Here is a tiny trained network, its code and every weight. The questions are about switching its units off for an input and a target symbol, where a switched-off unit gives its printed mean instead of its output.

import numpy as np


def w(rows, s, z=0):
    codes = np.array(rows[::2]) - 128.0
    scale = np.full(codes.shape[1], s)
    scale[-1] = z or s
    return codes * scale


def norm(h):
    return h / np.sqrt((h * h).mean(-1, keepdims=True) + 1e-5)


def f(y):
    return np.maximum(y, 0)


def softmax(a):
    e = np.exp(a - a.max(-1, keepdims=True))
    return e / e.sum(-1, keepdims=True)


def log_softmax(a):
    a = a - a.max(-1, keepdims=True)
    return a - np.log(np.exp(a).sum(-1, keepdims=True))


def net(x, mask):
    ids = ['γθλμξσφω'.index(c) for c in x.split()]
    T = len(ids)
    res = E[ids] + P[:T]
    q, k, v = (norm(res) @ M[0].T for M in (Q, K, V))
    z = softmax(np.where(np.tri(T) > 0, q @ k.T / 2**0.5, -1e9)) @ v
    res = res + np.where(mask[0], z, O[0][:, -1]) @ O[0][:, :-1]
    y = f(norm(res) @ A[0][:, :-1].T + A[0][:, -1])
    res = res + np.where(mask[1:13], y, B[0][:, -1]) @ B[0][:, :-1]
    return log_softmax(norm(res)[-1] @ U[:, :-1].T + U[:, -1])


Q, K, V, O, A, B = {}, {}, {}, {}, {}, {}
E = w([
[154,79,210,48,178,97,226],'γ',
[19,119,131,115,201,78,119],'θ',
[75,123,124,44,215,125,143],'λ',
[118,145,207,4,169,97,138],'μ',
[119,152,132,67,51,106,48],'ξ',
[149,122,200,78,177,230,116],'σ',
[151,124,144,179,137,49,116],'φ',
[237,58,60,76,142,164,75],'ω',
],0.018)
P = w([
[31,38,163,100,1,112,86],'0',
[118,68,170,133,104,110,98],'1',
[173,96,174,128,127,106,116],'2',
[151,158,146,157,125,96,144],'3',
[167,199,135,168,154,90,146],'4',
[184,226,135,160,147,81,158],'5',
[167,240,106,142,126,98,181],'6',
],0.0091)
Q[0] = w([
[145,34,100,140,3,227,75],'head 1',
[111,204,127,192,70,148,184],'head 1',
],0.011)
K[0] = w([
[46,2,155,124,98,139,128],'head 1',
[70,122,225,122,206,52,253],'head 1',
],0.0082)
V[0] = w([
[94,165,170,62,141,254,79],'head 1',
[187,176,157,189,69,127,86],'head 1',
],0.0097)
O[0] = w([
[162,216,187,144,175,212,100,227],'head 1',
[81,92,151,120,254,152,48,3],'head 1',
],0.012,0.0041)
A[0] = w([
[104,137,151,125,121,94,157,134],'neuron 1',
[161,179,108,136,33,123,64,44],'neuron 2',
[81,103,63,103,101,97,112,50],'neuron 3',
[123,120,196,89,119,97,110,252],'neuron 4',
[179,164,185,131,162,201,177,154],'neuron 5',
[106,145,117,102,157,151,165,100],'neuron 6',
[111,16,107,73,159,79,97,49],'neuron 7',
[143,141,157,94,156,116,84,51],'neuron 8',
[142,116,160,44,138,96,150,89],'neuron 9',
[149,155,177,154,164,190,64,169],'neuron 10',
[204,112,4,128,137,195,90,197],'neuron 11',
[168,164,109,103,27,108,123,138],'neuron 12',
],0.013,0.0036)
B[0] = w([
[98,106,138,52,63,196,69,195],'neuron 1',
[172,199,54,106,175,38,155,160],'neuron 2',
[81,126,141,189,78,162,179,174],'neuron 3',
[125,159,144,140,203,127,138,237],'neuron 4',
[118,168,140,169,90,149,124,254],'neuron 5',
[138,178,131,119,117,114,80,160],'neuron 6',
[214,128,105,163,112,101,87,190],'neuron 7',
[134,76,64,124,109,115,148,171],'neuron 8',
[73,61,111,151,112,75,75,197],'neuron 9',
[166,127,57,196,101,193,205,223],'neuron 10',
[121,9,167,58,115,196,96,173],'neuron 11',
[162,136,99,81,212,139,121,210],'neuron 12',
],0.011,0.0099)
U = w([
[89,117,78,141,242,159,186,7],'γ',
[127,208,162,76,115,149,78,72],'θ',
[90,150,111,173,167,99,52,106],'λ',
[160,102,83,84,115,172,109,191],'μ',
[172,179,10,96,148,97,163,2],'ξ',
[124,171,102,199,132,165,169,214],'σ',
[125,118,69,196,113,85,104,207],'φ',
[71,133,78,114,79,119,188,149],'ω',
],0.012,0.0026)

Each question gives the input, a string of symbols that net reads in full, and the target symbol t.
The units are the heads (2 rows each of Q, K, V and O) and the neurons (one row each of A and B). Each row of codes is followed by its name. A weight is (code - 128) times the scale printed after its matrix; where a second scale follows, it is the last column's (O, A, B and U).
mask holds one flag per unit, heads first, then neurons. A switched-off unit (its flag False) gives its mean, the last column of its rows in O or B, instead of its output. The means were averaged over made-up inputs and are rounded, as every weight is.
A unit's drop is (log p(t) with every unit on - log p(t) with that unit switched off) / (log p(t) with every unit on - log p(t) with every unit switched off).
The circuit of an input: a set's keep is (log p(t) with only the set's units on - log p(t) with every unit switched off) / (log p(t) with every unit on - log p(t) with every unit switched off). Starting from the 12 units with the biggest drops (on a tie, the unit counted first), units are removed one at a time, each time the one whose removal leaves the highest keep (on an exact tie, the one counted first), for as long as the keep stays at least 0.8.
circuit, biggest first: the units of the circuit, biggest drop first
most important unit: the unit with the biggest drop
k most important neurons: the k neurons with the biggest drops, biggest first
drop when u is switched off: that unit's drop, to one decimal
input μ λ λ, target θ: circuit, biggest first -> neuron 10
input θ γ γ μ λ, target θ: circuit, biggest first -> neuron 10; neuron 6
input μ θ φ γ λ, target φ: circuit, biggest first -> head 1; neuron 7; neuron 9
input μ γ θ ξ θ μ, target γ: circuit, biggest first -> head 1; neuron 10
input ξ σ γ, target σ: circuit, biggest first -> head 1; neuron 5; neuron 10
input θ μ γ θ, target θ: circuit, biggest first -> neuron 10; neuron 1
input μ θ γ μ θ θ γ, target ω: circuit, biggest first -> head 1; neuron 9
input σ θ λ, target σ: circuit, biggest first -> head 1; neuron 10
input θ μ μ σ μ μ, target σ: 4 most important neurons -> neuron 10; neuron 5; neuron 11; neuron 8
input μ θ θ, target θ: circuit, biggest first -> head 1; neuron 10
input σ γ γ, target σ: circuit, biggest first -> head 1; neuron 10; neuron 5
input σ ω ω θ θ θ, target ω: circuit, biggest first -> head 1; neuron 1
input ξ θ θ ω σ ξ φ, target φ: circuit, biggest first -> head 1; neuron 7
input θ λ ω γ, target λ: most important unit -> neuron 9
input σ σ ξ γ λ θ, target ξ: 2 most important neurons -> neuron 12; neuron 5
input σ ξ γ μ, target γ: drop when head 1 is switched off -> 0.9
input μ ξ μ σ φ γ, target φ: drop when head 1 is switched off -> 0.9
input ξ σ μ μ, target σ: drop when head 1 is switched off -> 1.7
